Below is a small trained network, with its code and all its weights. Each question gives an input and a target symbol and asks what happens when units are switched off, that is, made to give their printed mean instead of their output.

import numpy as np


def w(rows, s, z=0):
    codes = np.array(rows[::2]) - 128.0
    scale = np.full(codes.shape[1], s)
    scale[-1] = z or s
    return codes * scale


def norm(h):
    return h / np.sqrt((h * h).mean(-1, keepdims=True) + 1e-5)


def f(y):
    return y / 2 * (1 + np.tanh(0.7978845608 * (y + 0.044715 * y**3)))


def softmax(a):
    e = np.exp(a - a.max(-1, keepdims=True))
    return e / e.sum(-1, keepdims=True)


def log_softmax(a):
    a = a - a.max(-1, keepdims=True)
    return a - np.log(np.exp(a).sum(-1, keepdims=True))


def net(x, mask):
    ids = ['ΔΞΨβγεηλστφ'.index(c) for c in x.split()]
    T = len(ids)
    res = E[ids] + P[:T]
    q, k, v = (norm(res) @ M[0].T for M in (Q, K, V))
    z = softmax(np.where(np.tri(T) > 0, q @ k.T / 4**0.5, -1e9)) @ v
    res = res + np.where(mask[0], z, O[0][:, -1]) @ O[0][:, :-1]
    y = f(norm(res) @ A[0][:, :-1].T + A[0][:, -1])
    res = res + np.where(mask[1:13], y, B[0][:, -1]) @ B[0][:, :-1]
    return log_softmax(norm(res)[-1] @ U[:, :-1].T + U[:, -1])


Q, K, V, O, A, B = {}, {}, {}, {}, {}, {}
E = w([
[75,8,93,185,100],'Δ',
[142,155,72,126,45],'Ξ',
[146,218,246,142,220],'Ψ',
[201,79,67,141,173],'β',
[154,73,132,151,130],'γ',
[169,31,188,184,132],'ε',
[85,181,159,202,55],'η',
[194,102,169,114,200],'λ',
[151,5,89,126,190],'σ',
[162,43,219,167,243],'τ',
[112,206,3,140,170],'φ',
],0.004)
P = w([
[102,86,149,92,134],'0',
[131,73,97,169,132],'1',
[230,250,131,134,139],'2',
[144,73,131,120,114],'3',
[117,87,99,203,139],'4',
[233,255,130,132,136],'5',
[139,72,132,118,112],'6',
],0.0064)
Q[0] = w([
[255,233,153,123,113],'H0',
[27,43,184,109,155],'H0',
[122,122,161,5,69],'H0',
[149,153,86,201,145],'H0',
],0.0082)
K[0] = w([
[24,76,200,14,129],'H0',
[198,110,101,242,122],'H0',
[253,77,224,120,14],'H0',
[80,153,102,103,155],'H0',
],0.0077)
V[0] = w([
[26,153,52,172,175],'H0',
[94,126,247,202,91],'H0',
[122,76,124,253,132],'H0',
[161,94,153,135,54],'H0',
],0.0047)
O[0] = w([
[30,132,91,75,161,193],'H0',
[184,82,107,26,93,1],'H0',
[120,130,225,3,118,221],'H0',
[167,154,165,129,59,145],'H0',
],0.0052,0.0018)
A[0] = w([
[115,170,180,107,83,116],'N0',
[157,94,114,145,166,138],'N1',
[136,149,58,125,66,115],'N2',
[132,188,155,146,174,87],'N3',
[122,80,154,61,110,83],'N4',
[159,198,106,100,121,91],'N5',
[83,107,135,120,107,116],'N6',
[178,135,125,84,166,123],'N7',
[2,184,78,171,204,2],'N8',
[173,116,148,113,111,126],'N9',
[136,190,172,94,184,126],'N10',
[129,126,162,195,130,117],'N11',
],0.0088,0.0057)
B[0] = w([
[75,144,85,124,150,137],'N0',
[119,191,112,97,122,186],'N1',
[122,70,132,32,167,176],'N2',
[114,82,105,177,66,143],'N3',
[136,180,95,217,129,177],'N4',
[95,30,187,207,170,156],'N5',
[173,121,103,159,85,145],'N6',
[61,142,120,99,114,160],'N7',
[15,88,81,167,254,254],'N8',
[60,149,116,137,159,187],'N9',
[65,63,142,125,45,161],'N10',
[92,161,92,72,106,160],'N11',
],0.0057,0.0031)
U = w([
[118,8,100,214,40,45],'Δ',
[161,76,72,4,102,239],'Ξ',
[8,85,194,97,78,54],'Ψ',
[188,234,66,101,169,181],'β',
[209,229,92,206,123,160],'γ',
[207,82,204,155,134,31],'ε',
[71,234,71,134,26,132],'η',
[124,217,189,64,169,169],'λ',
[255,54,90,149,248,24],'σ',
[144,62,235,97,214,40],'τ',
[44,117,47,155,212,252],'φ',
],0.0074,0.0022)

Each question gives the input, a string of symbols that net reads in full, and the target symbol t.
The units are the heads (4 rows each of Q, K, V and O) and the neurons (one row each of A and B). Each row of codes is followed by its name. A weight is (code - 128) times the scale printed after its matrix; where a second scale follows, it is the last column's (O, A, B and U).
mask holds one flag per unit, heads first, then neurons. A switched-off unit (its flag False) gives its mean, the last column of its rows in O or B, instead of its output. The means were averaged over made-up inputs and are rounded, as every weight is.
A unit's drop is (log p(t) with every unit on - log p(t) with that unit switched off) / (log p(t) with every unit on - log p(t) with every unit switched off).
The circuit of an input: a set's keep is (log p(t) with only the set's units on - log p(t) with every unit switched off) / (log p(t) with every unit on - log p(t) with every unit switched off). Starting from the 12 units with the biggest drops (on a tie, the unit counted first), units are removed one at a time, each time the one whose removal leaves the highest keep (on an exact tie, the one counted first), for as long as the keep stays at least 0.8.
units of the circuit, in order: the units of the circuit, biggest drop first
most important unit: the unit with the biggest drop
top k neurons: the k neurons with the biggest drops, biggest first
drop of u: that unit's drop, to one decimal
input τ Δ Δ, target τ: top 2 neurons => [N5, N8]
input Δ γ τ, target Ψ: units of the circuit, in order => [N10, N7]
input σ Ξ φ λ Δ Δ, target Δ: most important unit => N5
input Ψ τ λ λ σ γ, target σ: units of the circuit, in order => [H0, N5]
input γ τ σ Ξ τ, target τ: units of the circuit, in order => [H0, N8, N1]
input τ Ξ β σ η, target η: units of the circuit, in order => [H0, N8, N11, N5]
input Δ Δ φ, target Ψ: top 2 neurons => [N10, N5]
input η Δ τ Ξ γ Δ ε, target ε: top 2 neurons => [N8, N4]
input Δ Ξ η, target Ψ: top 2 neurons => [N5, N10]
input φ φ Ξ γ β Ξ, target φ: units of the circuit, in order => [H0, N8]
input φ Δ Ξ Ξ, target Ξ: units of the circuit, in order => [N2, N8]
input Ξ Ψ β ε, target ε: top 2 neurons => [N8, N2]
input ε Ξ β β, target β: top 2 neurons => [N1, N8]
input φ Δ ε, target φ: most important unit => H0
input φ γ Ψ σ, target σ: top 3 neurons => [N4, N8, N10]
input Ψ Δ Δ, target σ: top 2 neurons => [N5, N2]
input Ξ φ τ, target γ: top 2 neurons => [N8, N11]
input τ τ Δ σ η, target η: top 3 neurons => [N8, N0, N5]
input σ φ ε τ τ Ξ, target Δ: drop of N1 => 0.1
input φ φ β, target φ: drop of H0 => 1.4
input φ σ Ξ ε φ Ξ Ψ, target Ψ: drop of N10 => 0.6
